Below is a small trained network, with its code and all its weights. Each question gives an input and a class and asks what happens when units are switched off, that is, made to give their printed mean instead of their output.

import numpy as np


def w(rows, s, z=0):
    codes = np.array(rows[::2]) - 128.0
    scale = np.full(codes.shape[1], s)
    scale[-1] = z or s
    return codes * scale


def f(y):
    return np.maximum(y, 0)


def log_softmax(a):
    a = a - a.max(-1, keepdims=True)
    return a - np.log(np.exp(a).sum(-1, keepdims=True))


def net(x, mask):
    res = np.array(x, float).reshape(1, 8) / 4 @ E
    y = f(res @ A[0][:, :-1].T + A[0][:, -1])
    res = res + np.where(mask, y, B[0][:, -1]) @ B[0][:, :-1]
    return log_softmax(res[-1] @ U[:, :-1].T + U[:, -1])


A, B = {}, {}
E = w([
[53,152,176,173,172],'x0',
[72,8,124,48,142],'x1',
[65,177,205,132,2],'x2',
[128,126,128,128,127],'x3',
[128,130,127,127,128],'x4',
[190,88,206,215,93],'x5',
[91,48,18,191,97],'x6',
[129,129,129,128,128],'x7',
],0.0061)
A[0] = w([
[147,121,98,129,217,73],'N0',
[174,122,107,130,190,86],'N1',
[163,100,123,133,182,88],'N2',
[161,135,210,43,182,99],'N3',
[139,195,119,154,153,153],'N4',
[164,122,89,50,65,138],'N5',
[134,101,151,176,117,86],'N6',
[86,223,31,44,160,115],'N7',
[148,129,124,142,174,91],'N8',
[104,127,153,149,157,254],'N9',
[64,83,67,183,91,73],'N10',
[190,121,126,99,88,194],'N11',
[166,84,172,168,171,74],'N12',
[170,78,96,150,184,101],'N13',
[75,166,107,89,80,81],'N14',
[161,149,217,37,103,97],'N15',
[147,97,153,169,137,93],'N16',
[99,123,57,184,77,83],'N17',
[111,88,137,57,142,83],'N18',
[66,96,157,133,166,169],'N19',
[45,121,161,175,168,149],'N20',
[162,215,83,175,122,95],'N21',
[135,95,100,180,98,122],'N22',
[128,58,186,49,155,137],'N23',
[162,164,187,82,174,71],'N24',
[33,139,167,200,238,128],'N25',
[157,112,100,132,81,173],'N26',
[185,48,199,165,87,63],'N27',
[167,153,148,141,140,87],'N28',
[215,49,222,183,116,111],'N29',
[179,70,126,107,150,133],'N30',
[130,72,154,98,123,181],'N31',
[154,133,166,106,146,86],'N32',
[69,30,163,125,136,133],'N33',
[134,137,119,132,121,240],'N34',
[206,102,144,95,230,81],'N35',
[218,116,94,71,87,144],'N36',
[98,118,144,94,2,116],'N37',
[139,185,69,190,137,122],'N38',
[154,127,182,100,137,100],'N39',
[108,123,176,108,30,64],'N40',
[98,176,93,121,150,143],'N41',
],0.01,0.0076)
B[0] = w([
[75,153,151,148,86,163],'N0',
[84,166,152,145,102,159],'N1',
[96,139,152,135,102,155],'N2',
[102,135,56,121,144,191],'N3',
[168,123,121,158,107,190],'N4',
[156,138,133,80,147,180],'N5',
[124,93,124,112,113,147],'N6',
[144,2,142,123,131,210],'N7',
[107,153,127,139,108,142],'N8',
[130,107,149,209,231,254],'N9',
[101,154,53,119,145,174],'N10',
[142,134,153,115,174,205],'N11',
[110,99,131,109,116,155],'N12',
[72,155,144,144,112,180],'N13',
[95,87,158,140,99,159],'N14',
[108,154,72,138,150,200],'N15',
[130,95,120,111,125,148],'N16',
[108,154,69,114,139,165],'N17',
[161,110,122,131,80,158],'N18',
[155,126,144,132,142,193],'N19',
[132,151,146,52,141,193],'N20',
[168,149,123,130,44,180],'N21',
[122,148,89,123,162,167],'N22',
[187,144,127,165,83,195],'N23',
[113,140,66,119,124,168],'N24',
[124,164,139,20,121,207],'N25',
[123,142,131,119,171,184],'N26',
[127,58,117,86,112,175],'N27',
[149,127,112,130,114,148],'N28',
[145,38,130,102,120,215],'N29',
[121,151,146,132,127,179],'N30',
[161,143,132,169,140,194],'N31',
[121,132,99,114,134,143],'N32',
[187,146,106,153,80,197],'N33',
[133,123,149,209,207,237],'N34',
[77,157,153,145,110,182],'N35',
[129,157,144,47,147,192],'N36',
[82,162,176,156,105,197],'N37',
[174,149,125,150,91,177],'N38',
[117,137,94,115,144,157],'N39',
[68,160,162,135,88,174],'N40',
[133,95,134,126,139,170],'N41',
],0.026,0.0078)
U = w([
[90,123,10,138,124,83],'0',
[64,124,152,157,84,73],'1',
[150,119,133,156,160,254],'2',
[124,37,115,123,107,74],'3',
[200,143,109,161,78,58],'4',
[155,154,150,59,152,78],'5',
[141,120,128,159,159,196],'6',
[140,120,126,158,159,201],'7',
],0.013,0.0056)

Each question gives the input, the list of numbers given to net, and the class t.
The units are the neurons (one row each of A and B). Each row of codes is followed by its name. A weight is (code - 128) times the scale printed after its matrix; where a second scale follows, it is the last column's (A, B and U).
mask holds one flag per neuron, in row order. A switched-off neuron (its flag False) gives its mean, the last column of its row in B, instead of its output. The means were averaged over made-up inputs and are rounded, as every weight is.
A unit's drop is (log p(t) with every unit on - log p(t) with that unit switched off) / (log p(t) with every unit on - log p(t) with every unit switched off).
The circuit of an input: a set's keep is (log p(t) with only the set's units on - log p(t) with every unit switched off) / (log p(t) with every unit on - log p(t) with every unit switched off). Starting from the 12 units with the biggest drops (on a tie, the unit counted first), units are removed one at a time, each time the one whose removal leaves the highest keep (on an exact tie, the one counted first), for as long as the keep stays at least 0.8.
circuit, biggest first: the units of the circuit, biggest drop first
unit that matters most: the unit with the biggest drop
top k neurons: the k neurons with the biggest drops, biggest first
drop of u: that unit's drop, to one decimal
input [0,-7,2,2,6,-7,3,4], class 3: circuit, biggest first : (N7)
input [-7,-8,7,8,-1,-5,5,7], class 4: top 2 neurons : (N21; N38)
input [-7,-2,-2,2,-5,4,3,4], class 5: circuit, biggest first : (N36; N9)
input [8,-2,-2,-1,-7,-7,7,-4], class 5: top 2 neurons : (N25; N20)
input [-5,-8,-4,-8,8,-7,-8,0], class 0: top 2 neurons : (N3; N24)
input [0,3,7,-4,-2,-4,3,7], class 1: top 3 neurons : (N37; N40; N14)
input [4,2,6,-4,-6,7,-3,0], class 3: top 2 neurons : (N29; N27)
input [-4,-7,-7,7,1,-2,5,6], class 1: circuit, biggest first : (N13; N0; N1)
input [-7,-3,2,-4,-6,6,8,8], class 0: top 2 neurons : (N17; N10)
input [-5,7,7,0,4,-7,-6,3], class 1: top 4 neurons : (N37; N40; N14; N29)
input [0,1,6,-1,-1,-5,5,0], class 1: top 2 neurons : (N37; N14)
input [6,-5,-1,-8,-1,-4,8,8], class 0: top 2 neurons : (N10; N17)
input [6,7,1,-4,1,-1,-4,2], class 4: circuit, biggest first : (N23; N33)
input [-5,-8,-5,-5,3,-7,-5,-1], class 4: unit that matters most : N21
input [-3,4,0,-6,2,4,-7,5], class 0: circuit, biggest first : (N3; N15)
input [-8,-4,7,6,7,-4,-1,-5], class 5: top 2 neurons : (N5; N36)
input [7,8,3,-2,-1,4,-7,3], class 4: top 2 neurons : (N23; N33)
input [7,8,-6,6,6,0,1,6], class 4: circuit, biggest first : (N33; N23)
input [-8,-3,5,4,0,1,2,7], class 5: circuit, biggest first : (N36; N5)
input [-7,-4,-4,3,-7,8,0,-3], class 3: circuit, biggest first : (N29)
input [8,-8,-4,5,-3,7,5,-3], class 4: top 3 neurons : (N38; N21; N4)
input [6,2,4,6,6,-8,-3,7], class 3: top 2 neurons : (N7; N14)
input [0,7,-4,3,-6,1,5,-6], class 4: drop of N23 : 0.2
input [5,8,8,-8,-2,-5,2,-3], class 1: drop of N21 : 0.1
input [4,7,6,-4,4,-1,5,4], class 4: drop of N19 : 0.1
